Below is a small trained network, with its code and all its weights. Each question gives an input and a target symbol and asks what happens when units are switched off, that is, made to give their printed mean instead of their output.

import numpy as np


def w(rows, s, z=0):
    codes = np.array(rows[::2]) - 128.0
    scale = np.full(codes.shape[1], s)
    scale[-1] = z or s
    return codes * scale


def norm(h):
    return h / np.sqrt((h * h).mean(-1, keepdims=True) + 1e-5)


def f(y):
    return y / 2 * (1 + np.tanh(0.7978845608 * (y + 0.044715 * y**3)))


def softmax(a):
    e = np.exp(a - a.max(-1, keepdims=True))
    return e / e.sum(-1, keepdims=True)


def log_softmax(a):
    a = a - a.max(-1, keepdims=True)
    return a - np.log(np.exp(a).sum(-1, keepdims=True))


def net(x, mask):
    ids = ['ΓΔΦαβλπσψω'.index(c) for c in x.split()]
    T = len(ids)
    res = E[ids] + P[:T]
    u = 0
    for l in range(2):
        q, k, v = (norm(res) @ M[l].T for M in (Q, K, V))
        z = softmax(np.where(np.tri(T) > 0, q @ k.T / 2**0.5, -1e9)) @ v
        res = res + np.where(mask[u], z, O[l][:, -1]) @ O[l][:, :-1]
        u += 1
        y = f(norm(res) @ A[l][:, :-1].T + A[l][:, -1])
        res = res + np.where(mask[u : u + 4], y, B[l][:, -1]) @ B[l][:, :-1]
        u += 4
    return log_softmax(norm(res)[-1] @ U[:, :-1].T + U[:, -1])


Q, K, V, O, A, B = {}, {}, {}, {}, {}, {}
E = w([
[254,85,144,105,249,113],'Γ',
[68,100,162,82,145,112],'Δ',
[67,94,154,86,138,111],'Φ',
[74,98,159,77,149,105],'α',
[73,92,155,78,155,106],'β',
[95,119,105,152,70,123],'λ',
[89,129,163,86,152,70],'π',
[102,82,221,48,126,140],'σ',
[154,214,166,169,89,128],'ψ',
[127,194,79,155,129,196],'ω',
],0.0008)
P = w([
[87,170,171,218,255,177],'0',
[54,141,158,178,197,145],'1',
[43,130,153,155,155,134],'2',
[49,121,138,149,135,124],'3',
[61,112,134,135,117,116],'4',
[74,108,129,122,107,111],'5',
[83,104,122,113,97,106],'6',
[96,96,116,108,88,101],'7',
[115,96,105,102,83,95],'8',
[139,93,99,84,72,87],'9',
[157,95,99,80,74,87],'10',
[157,90,89,105,78,89],'11',
],0.00074)
Q[0] = w([
[251,252,50,252,231,252],'L0H0',
[213,100,6,180,30,178],'L0H0',
],0.0041)
K[0] = w([
[13,129,228,227,253,179],'L0H0',
[144,29,248,86,251,63],'L0H0',
],0.0041)
V[0] = w([
[57,17,43,86,180,206],'L0H0',
[99,241,72,160,127,253],'L0H0',
],0.0016)
O[0] = w([
[250,114,24,122,166,174,255],'L0H0',
[117,152,84,12,51,150,166],'L0H0',
],0.0017,0.00095)
A[0] = w([
[65,146,128,121,134,148,206],'L0N0',
[112,149,106,198,123,127,203],'L0N1',
[140,114,146,186,189,169,163],'L0N2',
[208,252,126,148,145,180,255],'L0N3',
],0.0031,0.00092)
B[0] = w([
[205,65,87,46,149,71,254],'L0N0',
[146,67,176,6,132,112,184],'L0N1',
[117,244,109,68,36,152,112],'L0N2',
[85,61,177,64,114,73,151],'L0N3',
],0.0015,0.00081)
Q[1] = w([
[232,252,219,113,75,253],'L1H0',
[69,237,222,28,207,224],'L1H0',
],0.0038)
K[1] = w([
[43,254,67,116,180,133],'L1H0',
[8,226,135,57,161,234],'L1H0',
],0.004)
V[1] = w([
[131,152,55,186,160,4],'L1H0',
[162,128,160,210,82,159],'L1H0',
],0.0018)
O[1] = w([
[39,249,132,78,194,124,103],'L1H0',
[131,35,95,68,108,150,6],'L1H0',
],0.002,0.0018)
A[1] = w([
[169,184,140,149,38,137,56],'L1N0',
[134,105,111,4,82,163,90],'L1N1',
[136,146,153,106,154,137,193],'L1N2',
[221,85,200,156,208,189,6],'L1N3',
],0.0039,0.0023)
B[1] = w([
[6,72,115,155,128,151,61],'L1N0',
[185,203,74,93,96,67,252],'L1N1',
[108,89,71,129,46,134,186],'L1N2',
[150,110,123,155,171,66,105],'L1N3',
],0.0025,0.0012)
U = w([
[3,6,14,5,253,252,142],'Γ',
[3,253,251,141,252,43,161],'Δ',
[232,6,141,230,5,252,12],'Φ',
[252,3,252,252,253,4,243],'α',
[127,136,123,188,103,180,3],'β',
[81,65,18,239,8,180,64],'λ',
[136,247,187,247,109,253,33],'π',
[150,251,95,252,230,252,70],'σ',
[252,252,4,3,3,3,253],'ψ',
[3,4,253,17,4,9,109],'ω',
],0.0041)

Each question gives the input, a string of symbols that net reads in full, and the target symbol t.
The units are the heads (2 rows each of Q, K, V and O) and the neurons (one row each of A and B). Each row of codes is followed by its name. A weight is (code - 128) times the scale printed after its matrix; where a second scale follows, it is the last column's (O, A, B and U).
mask holds one flag per unit, layer by layer, with each layer's heads first. A switched-off unit (its flag False) gives its mean, the last column of its rows in O or B, instead of its output. The means were averaged over made-up inputs and are rounded, as every weight is.
A unit's drop is (log p(t) with every unit on - log p(t) with that unit switched off) / (log p(t) with every unit on - log p(t) with every unit switched off).
The circuit of an input: a set's keep is (log p(t) with only the set's units on - log p(t) with every unit switched off) / (log p(t) with every unit on - log p(t) with every unit switched off). Starting from all 10 units, units are removed one at a time, each time the one whose removal leaves the highest keep (on an exact tie, the one counted first), for as long as the keep stays at least 0.8.
units of the circuit, in order: the units of the circuit, biggest drop first
most important unit: the unit with the biggest drop
k most important neurons: the k neurons with the biggest drops, biggest first
k most important neurons of layer l: the k neurons of layer l with the biggest drops, biggest first
input Δ λ α λ, target σ: most important unit -> L0N3
input σ σ σ π ψ α λ λ σ σ Γ, target α: units of the circuit, in order -> [L1N1, L0H0]
input λ λ ψ σ ω σ ψ λ, target ω: 3 most important neurons of layer 0 -> [L0N1, L0N2, L0N0]
input Φ ω π ω β ψ, target ω: units of the circuit, in order -> [L0N3, L1N0]
input π λ α β π λ λ α, target Γ: 4 most important neurons -> [L1N1, L0N3, L0N1, L1N3]
input ω ω ω ω λ σ Γ λ σ λ, target Φ: units of the circuit, in order -> [L1N1, L0H0, L1N3]
input λ λ λ Γ λ, target α: units of the circuit, in order -> [L1N1, L1N2, L0H0]
input β ω ω β σ ψ α λ λ β Δ, target Γ: 3 most important neurons of layer 0 -> [L0N3, L0N1, L0N2]
input σ λ β, target α: 2 most important neurons of layer 1 -> [L1N1, L1N0]
input ω Γ Δ λ α λ ψ Δ, target ω: 4 most important neurons -> [L1N1, L0N1, L0N2, L1N3]
input α α ψ β, target ω: units of the circuit, in order -> [L0H0, L1H0]
input λ σ β ω Γ λ Φ λ ψ λ π, target ω: units of the circuit, in order -> [L0H0, L1N1]
input λ λ α λ Φ β, target Γ: 2 most important neurons -> [L1N1, L1N3]
input λ ψ α β ψ σ π λ β ψ σ σ, target ω: most important unit -> L0H0
input λ σ λ ψ α, target ω: 2 most important neurons -> [L1N1, L0N1]
input λ Δ λ σ σ λ λ ω β λ, target λ: 3 most important neurons of layer 0 -> [L0N0, L0N3, L0N1]
input ω λ λ σ λ π π π λ, target Δ: 4 most important neurons -> [L1N1, L0N0, L1N2, L0N3]
input λ π λ σ π λ ω ω σ σ Δ, target α: 4 most important neurons -> [L0N2, L1N1, L0N1, L0N0]
input λ λ ω Γ λ σ λ σ β λ Δ Δ, target Γ: 4 most important neurons -> [L1N1, L0N3, L1N3, L1N2]
input σ ω π Φ λ β ψ λ β, target ω: 4 most important neurons -> [L1N1, L1N3, L1N0, L1N2]
